[[ 98 126]
 [130 107]]
->
[[130 107]
 [ 98 126]]

[[127 126 129 137 109  99 137 118 121 128 122 130 143 133 127]
 [127 118 116 139 125 122 129 127 116 118 128 150 123 125 157]
 [127 133 124 128 109 123 144 129 144 139 152 122 132 144 124]]
->
[[127 118 116 139 125 122 129 127 116 118 128 150 123 125 157]
 [127 126 129 137 109  99 137 118 121 128 122 130 143 133 127]
 [127 133 124 128 109 123 144 129 144 139 152 122 132 144 124]]

[[142 126 150 108 135 128 123 137 115 143 134]
 [137 145 107 125 123 140 113 148 130 118 136]
 [124 134  99 145 114 147 131 110 141 113 116]
 [132 129 107 121 138 101 125 149 131 122 135]
 [112 119 114 133 128 110 130 122 132 118 125]
 [115 127 151 149 120 138 140 106 135 132 119]]
->
[[112 119 114 133 128 110 130 122 132 118 125]
 [142 126 150 108 135 128 123 137 115 143 134]
 [115 127 151 149 120 138 140 106 135 132 119]
 [132 129 107 121 138 101 125 149 131 122 135]
 [124 134  99 145 114 147 131 110 141 113 116]
 [137 145 107 125 123 140 113 148 130 118 136]]

[[140 122 114 122 131 128 118 140]
 [142 142 125 136 136 119 142 146]
 [131 125 112 145 126 149 126 116]
 [129 137 145 110 116 135 121 123]
 [121 123 132 140 139 131 132 113]
 [131 136 136 121 124 137 125 122]]
->
[[140 122 114 122 131 128 118 140]
 [121 123 132 140 139 131 132 113]
 [131 125 112 145 126 149 126 116]
 [131 136 136 121 124 137 125 122]
 [129 137 145 110 116 135 121 123]
 [142 142 125 136 136 119 142 146]]

[[149 118 122 128 124 118 121 126 126 128 127 118 132 142 118 146]
 [108 140 139 122 139 120 128 136 135 122 115 136 128 115 101 108]
 [139 139 130 141 129 132 129 138 111 156 127 121 154 146 134 135]]
->
[[149 118 122 128 124 118 121 126 126 128 127 118 132 142 118 146]
 [139 139 130 141 129 132 129 138 111 156 127 121 154 146 134 135]
 [108 140 139 122 139 120 128 136 135 122 115 136 128 115 101 108]]

[[130 145]
 [144 119]
 [119 132]
 [122 133]
 [118 112]
 [135 154]
 [136 150]
 [137 117]
 [130 139]
 [115 115]]
->
[[118 112]
 [115 115]
 [137 117]
 [144 119]
 [119 132]
 [122 133]
 [130 139]
 [130 145]
 [136 150]
 [135 154]]

[[120 129 147 133 119 106]
 [115 110 139 113 143 129]
 [110 106 134 113 148 123]
 [120 127 136 130 139 112]
 [141 143 120 139 126 136]
 [126 137 146 137 120 109]
 [129 119 115 118 153 147]
 [124 115 137 116 123 140]
 [114 109 134 113 144 129]
 [128 118 128 117 133 146]]
->
[[110 106 134 113 148 123]
 [114 109 134 113 144 129]
 [115 110 139 113 143 129]
 [124 115 137 116 123 140]
 [128 118 128 117 133 146]
 [129 119 115 118 153 147]
 [120 127 136 130 139 112]
 [120 129 147 133 119 106]
 [126 137 146 137 120 109]
 [141 143 120 139 126 136]]

[[143 115 116 123 138 129 134 120 125 119 148 150 115 137 132 128]
 [118 143 117 120 140 128 133 132 142 136 127 124 107 122 123 140]
 [116 128 118 117 130 110 129 120 135 123 124 126 130 135 138 139]
 [138 129 123 141 128 138 137 110 138 125 136 133 112 136 132 132]
 [112 121 141 121 116 126 139 131 121 122 100 147 147 143 134 116]
 [138 107 123 109 133 125 120 141 111 136 140 140 130 126 125 133]]
->
[[138 107 123 109 133 125 120 141 111 136 140 140 130 126 125 133]
 [143 115 116 123 138 129 134 120 125 119 148 150 115 137 132 128]
 [112 121 141 121 116 126 139 131 121 122 100 147 147 143 134 116]
 [116 128 118 117 130 110 129 120 135 123 124 126 130 135 138 139]
 [138 129 123 141 128 138 137 110 138 125 136 133 112 136 132 132]
 [118 143 117 120 140 128 133 132 142 136 127 124 107 122 123 140]]
---
[[125 122 130 122 125 131 127 120 128]
 [143 130 130 135 137 132 115 129 138]
 [137 122 129 126 129 132 124 116 126]
 [125 125 122 125 125 122 131 127 106]
 [125 132 123 130 125 122 137 132 114]]
->
[[120 128 125 122 130 122 125 131 127]
 [129 138 143 130 130 135 137 132 115]
 [116 126 137 122 129 126 129 132 124]
 [127 106 125 125 122 125 125 122 131]
 [132 114 125 132 123 130 125 122 137]]

[[138 131 123 136 122 116 122 127 132 117 134 143]
 [119 128 119 140 141 127 135 136 119 142 144 128]
 [116 116 130 131 136 135 121 123 138 125 122 128]
 [117 129 118 145 144 124 137 137 118 143 149 128]
 [140 132 121 137 119 116 117 128 130 112 138 146]
 [140 133 120 138 118 115 116 128 129 111 138 147]
 [110 105 132 132 140 140 119 121 145 124 115 127]]
->
[[134 143 138 131 123 136 122 116 122 127 132 117]
 [144 128 119 128 119 140 141 127 135 136 119 142]
 [122 128 116 116 130 131 136 135 121 123 138 125]
 [149 128 117 129 118 145 144 124 137 137 118 143]
 [138 146 140 132 121 137 119 116 117 128 130 112]
 [138 147 140 133 120 138 118 115 116 128 129 111]
 [115 127 110 105 132 132 140 140 119 121 145 124]]

[[143 133 117 141 118 111 118 130 129 112 142]
 [143 133 116 142 118 110 117 130 129 112 142]
 [121 131 113 151 144 117 136 139 118 143 157]
 [145 129 129 103 112 141 128 137 112 128 115]]
->
[[112 142 143 133 117 141 118 111 118 130 129]
 [112 142 143 133 116 142 118 110 117 130 129]
 [143 157 121 131 113 151 144 117 136 139 118]
 [128 115 145 129 129 103 112 141 128 137 112]]

[[130 115 128 126 113 131 139 133 135]
 [139 114 140 133 112 136 136 134 140]
 [135 109 134 128 106 135 142 135 140]
 [137 109 136 129 105 136 141 136 141]]
->
[[133 135 130 115 128 126 113 131 139]
 [134 140 139 114 140 133 112 136 136]
 [135 140 135 109 134 128 106 135 142]
 [136 141 137 109 136 129 105 136 141]]

[[130 127 140 139 140 143 116 113 110 130 126 128]
 [123 131 121 140 140 150 122 137 127 118 128 129]
 [129 136 129 136 136 138 125 133 129 121 134 132]
 [143 145 154 115 115 109 132 117 127 137 149 138]
 [143 117 116 147 148 129 136 131 135 132 120 120]
 [129 116 124 135 135 141 131 130 126 136 117 121]]
->
[[126 128 130 127 140 139 140 143 116 113 110 130]
 [128 129 123 131 121 140 140 150 122 137 127 118]
 [134 132 129 136 129 136 136 138 125 133 129 121]
 [149 138 143 145 154 115 115 109 132 117 127 137]
 [120 120 143 117 116 147 148 129 136 131 135 132]
 [117 121 129 116 124 135 135 141 131 130 126 136]]

[[122 131 139 112 113 156 135 105 147 100 127 154 133]
 [139 107 103 117 129 107 129 127 154 115 155 127 132]
 [132 119 149 144 108 139 102 105 155 153 137 138 116]]
->
[[154 133 122 131 139 112 113 156 135 105 147 100 127]
 [127 132 139 107 103 117 129 107 129 127 154 115 155]
 [138 116 132 119 149 144 108 139 102 105 155 153 137]]
